Here is a tiny trained network, its code and every weight. The questions are about switching its units off for an input and a class, where a switched-off unit gives its printed mean instead of its output.

import numpy as np


def w(rows, s, z=0):
    codes = np.array(rows[::2]) - 128.0
    scale = np.full(codes.shape[1], s)
    scale[-1] = z or s
    return codes * scale


def f(y):
    return np.maximum(y, 0)


def log_softmax(a):
    a = a - a.max(-1, keepdims=True)
    return a - np.log(np.exp(a).sum(-1, keepdims=True))


def net(x, mask):
    res = np.array(x, float).reshape(1, 2) / 4 @ E
    y = f(res @ A[0][:, :-1].T + A[0][:, -1])
    res = res + np.where(mask, y, B[0][:, -1]) @ B[0][:, :-1]
    return log_softmax(res[-1] @ U[:, :-1].T + U[:, -1])


A, B = {}, {}
E = w([
[174,49,114,203,110,151,179,96,204,96,182,159],'x0',
[104,182,151,111,209,42,249,134,84,121,171,194],'x1',
],0.011)
A[0] = w([
[143,110,140,188,120,114,174,72,155,85,228,163,160],'n1',
[154,164,154,116,163,87,165,122,123,106,159,175,141],'n2',
[166,105,141,168,161,116,182,104,165,63,254,184,226],'n3',
[37,190,173,73,146,81,146,149,57,150,119,117,217],'n4',
[87,179,158,84,124,101,94,180,91,171,58,114,226],'n5',
[112,143,147,102,157,89,179,146,99,126,178,176,137],'n6',
[207,47,133,186,95,163,119,125,205,104,142,118,253],'n7',
[120,170,151,91,136,107,116,163,80,137,120,128,133],'n8',
],0.0094,0.0047)
B[0] = w([
[67,118,174,113,117,87,200,142,149,180,192,144,223],'n1',
[151,125,66,127,176,90,124,149,123,122,124,157,203],'n2',
[88,106,121,141,98,84,179,175,132,147,200,160,255],'n3',
[128,253,119,134,115,77,92,170,40,97,75,144,252],'n4',
[100,121,175,134,79,160,74,80,115,125,56,89,234],'n5',
[192,141,68,136,165,86,134,170,104,68,112,151,215],'n6',
[141,23,118,160,50,151,133,106,225,131,145,109,246],'n7',
[108,159,135,144,125,137,125,106,99,115,83,126,189],'n8',
],0.011,0.014)
U = w([
[56,78,165,164,97,116,181,135,179,189,235,151,209],'0',
[161,135,157,91,167,158,165,84,137,173,142,172,4],'1',
[136,156,84,109,211,97,166,175,110,164,204,174,55],'2',
[221,62,111,147,97,222,102,70,177,138,86,41,238],'3',
[49,188,254,89,107,139,94,98,87,147,71,83,90],'4',
[161,185,70,145,180,97,127,154,87,61,81,171,224],'5',
[170,139,96,114,177,157,146,88,130,136,155,135,22],'6',
[153,142,153,111,181,154,144,91,137,162,162,159,10],'7',
],0.0083,0.0031)

Each question gives the input, the list of numbers given to net, and the class t.
The units are the neurons (one row each of A and B). Each row of codes is followed by its name. A weight is (code - 128) times the scale printed after its matrix; where a second scale follows, it is the last column's (A, B and U).
mask holds one flag per neuron, in row order. A switched-off neuron (its flag False) gives its mean, the last column of its row in B, instead of its output. The means were averaged over made-up inputs and are rounded, as every weight is.
A unit's drop is (log p(t) with every unit on - log p(t) with that unit switched off) / (log p(t) with every unit on - log p(t) with every unit switched off).
The circuit of an input: a set's keep is (log p(t) with only the set's units on - log p(t) with every unit switched off) / (log p(t) with every unit on - log p(t) with every unit switched off). Starting from all 8 units, units are removed one at a time, each time the one whose removal leaves the highest keep (on an exact tie, the one counted first), for as long as the keep stays at least 0.8.
units of the circuit, in order: the units of the circuit, biggest drop first
most important unit: the unit with the biggest drop
top k neurons: the k neurons with the biggest drops, biggest first
drop of u: that unit's drop, to one decimal
input [-5,-7], class 3: top 3 neurons : n4; n1; n3
input [5,7], class 2: top 4 neurons : n6; n2; n7; n5
input [-3,0], class 4: most important unit : n6
input [4,7], class 2: top 3 neurons : n6; n7; n2
input [1,2], class 2: units of the circuit, in order : n7; n5
input [-2,-2], class 4: units of the circuit, in order : n7; n6
input [-1,-2], class 3: units of the circuit, in order : n4; n3
input [-4,-6], class 3: top 3 neurons : n4; n1; n3
input [2,7], class 2: top 2 neurons : n3; n1
input [2,3], class 2: top 2 neurons : n7; n5
input [-2,0], class 4: top 2 neurons : n6; n2
input [0,-4], class 3: top 2 neurons : n3; n1
input [-1,-3], class 3: top 3 neurons : n3; n4; n1
input [2,-4], class 3: units of the circuit, in order : n3
input [0,8], class 5: top 2 neurons : n4; n6
input [1,5], class 2: top 2 neurons : n5; n3
input [1,-4], class 3: top 2 neurons : n3; n1
input [0,-2], class 3: drop of n1 : 0.4
input [-3,-7], class 3: drop of n4 : 0.1
input [3,7], class 2: drop of n2 : 0.0
input [-2,-1], class 4: drop of n6 : 0.4
